Below is a small trained network, with its code and all its weights. Each question gives an input and a class and asks what happens when units are switched off, that is, made to give their printed mean instead of their output.

import numpy as np


def w(rows, s, z=0):
    codes = np.array(rows[::2]) - 128.0
    scale = np.full(codes.shape[1], s)
    scale[-1] = z or s
    return codes * scale


def norm(h):
    return h / np.sqrt((h * h).mean(-1, keepdims=True) + 1e-5)


def f(y):
    return y / 2 * (1 + np.tanh(0.7978845608 * (y + 0.044715 * y**3)))


def log_softmax(a):
    a = a - a.max(-1, keepdims=True)
    return a - np.log(np.exp(a).sum(-1, keepdims=True))


def net(x, mask):
    res = np.array(x, float).reshape(1, 7) / 4 @ E
    u = 0
    for l in range(3):
        y = f(norm(res) @ A[l][:, :-1].T + A[l][:, -1])
        res = res + np.where(mask[u : u + 13], y, B[l][:, -1]) @ B[l][:, :-1]
        u += 13
    return log_softmax(norm(res)[-1] @ U[:, :-1].T + U[:, -1])


A, B = {}, {}
E = w([
[171,105,57,44,126,98],'x0',
[126,127,127,128,128,126],'x1',
[222,169,75,221,116,75],'x2',
[126,90,135,160,254,79],'x3',
[225,204,161,103,198,238],'x4',
[184,2,137,162,109,192],'x5',
[127,127,129,127,129,129],'x6',
],0.0078)
A[0] = w([
[137,157,134,104,78,168,69],'0.n0',
[144,121,132,140,249,129,48],'0.n1',
[159,176,124,118,54,186,71],'0.n2',
[99,131,163,53,162,179,69],'0.n3',
[114,159,174,176,134,166,30],'0.n4',
[169,194,147,94,175,198,2],'0.n5',
[92,121,159,78,157,187,67],'0.n6',
[198,126,80,32,152,124,65],'0.n7',
[113,171,124,103,143,114,79],'0.n8',
[117,232,128,101,171,129,81],'0.n9',
[222,187,109,184,128,123,48],'0.n10',
[103,157,154,183,144,173,35],'0.n11',
[192,73,135,141,146,216,96],'0.n12',
],0.022,0.0061)
B[0] = w([
[127,121,142,76,182,116,165],'0.n0',
[111,130,149,35,213,103,219],'0.n1',
[117,123,148,58,210,111,193],'0.n2',
[160,130,41,173,147,131,207],'0.n3',
[102,161,174,169,139,174,164],'0.n4',
[73,75,170,193,104,4,218],'0.n5',
[154,124,51,164,157,143,198],'0.n6',
[89,163,190,188,146,188,216],'0.n7',
[176,163,138,108,104,143,154],'0.n8',
[190,142,150,71,37,158,210],'0.n9',
[148,121,16,185,155,133,219],'0.n10',
[104,149,169,167,138,183,164],'0.n11',
[188,124,165,103,51,121,247],'0.n12',
],0.038,0.012)
A[1] = w([
[104,171,167,176,146,172,27],'1.n0',
[96,152,156,145,123,176,65],'1.n1',
[47,110,142,153,73,41,57],'1.n2',
[118,155,162,160,140,159,24],'1.n3',
[99,119,148,62,189,114,40],'1.n4',
[2,104,87,119,50,89,120],'1.n5',
[116,105,114,108,109,143,105],'1.n6',
[113,130,59,158,142,130,92],'1.n7',
[112,117,44,157,136,141,2],'1.n8',
[124,120,117,105,144,162,88],'1.n9',
[78,147,184,184,152,209,29],'1.n10',
[184,64,171,100,71,162,70],'1.n11',
[110,118,145,68,185,116,66],'1.n12',
],0.023,0.0031)
B[1] = w([
[58,107,162,190,109,192,221],'1.n0',
[149,133,176,175,111,154,176],'1.n1',
[196,76,199,151,121,44,227],'1.n2',
[95,117,142,174,109,161,182],'1.n3',
[135,129,151,69,213,162,250],'1.n4',
[151,97,148,155,107,2,187],'1.n5',
[126,172,130,142,128,93,127],'1.n6',
[174,167,97,168,152,176,244],'1.n7',
[202,187,84,182,159,138,247],'1.n8',
[144,109,124,152,154,97,148],'1.n9',
[85,135,244,214,124,198,255],'1.n10',
[118,235,88,102,58,119,244],'1.n11',
[101,120,123,84,196,159,243],'1.n12',
],0.031,0.0073)
A[2] = w([
[136,68,28,156,156,133,142],'2.n0',
[176,136,227,187,154,153,30],'2.n1',
[96,145,93,136,122,127,39],'2.n2',
[102,104,116,120,123,97,106],'2.n3',
[13,92,78,64,171,111,58],'2.n4',
[218,170,172,69,64,119,124],'2.n5',
[89,70,67,125,121,137,135],'2.n6',
[80,158,92,78,7,139,61],'2.n7',
[108,99,139,131,90,82,30],'2.n8',
[38,86,102,37,185,119,6],'2.n9',
[98,103,139,122,66,71,68],'2.n10',
[95,102,118,91,134,155,42],'2.n11',
[95,172,92,75,6,122,69],'2.n12',
],0.017,0.0024)
B[2] = w([
[116,253,63,124,127,124,193],'2.n0',
[24,101,99,81,70,109,255],'2.n1',
[173,121,146,142,148,134,120],'2.n2',
[153,68,122,102,135,146,123],'2.n3',
[198,131,218,93,152,170,160],'2.n4',
[64,55,85,84,76,170,231],'2.n5',
[133,209,121,122,100,98,116],'2.n6',
[224,187,166,91,73,154,174],'2.n7',
[175,110,170,124,111,95,144],'2.n8',
[176,161,227,51,184,162,186],'2.n9',
[187,144,185,121,116,92,156],'2.n10',
[148,178,171,129,153,80,132],'2.n11',
[165,62,155,78,28,199,184],'2.n12',
],0.025,0.0096)
U = w([
[164,150,15,203,151,135,99],'0',
[150,128,173,139,115,134,252],'1',
[109,117,168,36,209,129,101],'2',
[130,65,171,164,82,13,83],'3',
[141,148,133,68,6,160,94],'4',
[36,141,204,211,107,185,89],'5',
],0.013,0.014)

Each question gives the input, the list of numbers given to net, and the class t.
The units are the neurons (one row each of A and B). Each row of codes is followed by its name. A weight is (code - 128) times the scale printed after its matrix; where a second scale follows, it is the last column's (A, B and U).
mask holds one flag per neuron, layer by layer. A switched-off neuron (its flag False) gives its mean, the last column of its row in B, instead of its output. The means were averaged over made-up inputs and are rounded, as every weight is.
A unit's drop is (log p(t) with every unit on - log p(t) with that unit switched off) / (log p(t) with every unit on - log p(t) with every unit switched off).
The circuit of an input: a set's keep is (log p(t) with only the set's units on - log p(t) with every unit switched off) / (log p(t) with every unit on - log p(t) with every unit switched off). Starting from the 12 units with the biggest drops (on a tie, the unit counted first), units are removed one at a time, each time the one whose removal leaves the highest keep (on an exact tie, the one counted first), for as long as the keep stays at least 0.8.
units of the circuit, in order: the units of the circuit, biggest drop first
most important unit: the unit with the biggest drop
top k neurons: the k neurons with the biggest drops, biggest first
k most important neurons of layer l: the k neurons of layer l with the biggest drops, biggest first
input [-3,-7,-6,-8,-1,6,4], class 2: top 3 neurons => 0.n2; 0.n0; 0.n10
input [-6,-4,-6,-2,7,-3,6], class 3: top 4 neurons => 0.n5; 0.n10; 0.n7; 0.n9
input [6,4,8,3,-2,6,3], class 0: units of the circuit, in order => 0.n10
input [-2,2,-1,-3,-7,-5,4], class 3: top 2 neurons => 0.n1; 0.n9
input [0,-5,-6,5,3,7,-5], class 4: units of the circuit, in order => 0.n12; 1.n11
input [2,-8,-3,6,1,8,0], class 4: 2 most important neurons of layer 0 => 0.n12; 0.n2
input [-4,1,2,8,7,8,-3], class 2: top 2 neurons => 0.n1; 0.n9
input [2,-4,2,-3,0,5,-4], class 4: top 2 neurons => 0.n12; 0.n1
input [0,-3,3,6,1,7,-4], class 4: 3 most important neurons of layer 0 => 0.n12; 0.n2; 0.n0
input [0,1,-1,2,-6,1,2], class 3: top 2 neurons => 0.n1; 0.n10
input [-6,-4,3,3,-4,3,-4], class 5: 2 most important neurons of layer 0 => 0.n5; 0.n12
input [-1,7,8,-8,1,-4,-2], class 0: top 2 neurons => 0.n10; 0.n1
input [-4,5,-4,0,5,-3,3], class 3: top 2 neurons => 0.n5; 0.n10
input [-5,-7,4,6,2,-7,6], class 4: most important unit => 0.n9
input [-7,7,6,8,8,-7,6], class 2: top 3 neurons => 0.n1; 0.n7; 0.n12
input [-1,6,4,4,5,3,-1], class 3: top 3 neurons => 0.n5; 0.n12; 0.n2
input [8,2,-6,2,8,-6,7], class 3: top 2 neurons => 0.n5; 0.n10
input [1,-2,-8,5,6,-8,-5], class 0: 4 most important neurons of layer 0 => 0.n3; 0.n6; 0.n12; 0.n5
input [-5,-3,-6,2,5,0,-3], class 0: 3 most important neurons of layer 0 => 0.n3; 0.n6; 0.n7
input [-6,-8,5,2,-1,-3,0], class 5: 3 most important neurons of layer 0 => 0.n11; 0.n4; 0.n3
input [-6,6,-1,-8,-1,1,-5], class 2: units of the circuit, in order => 0.n2
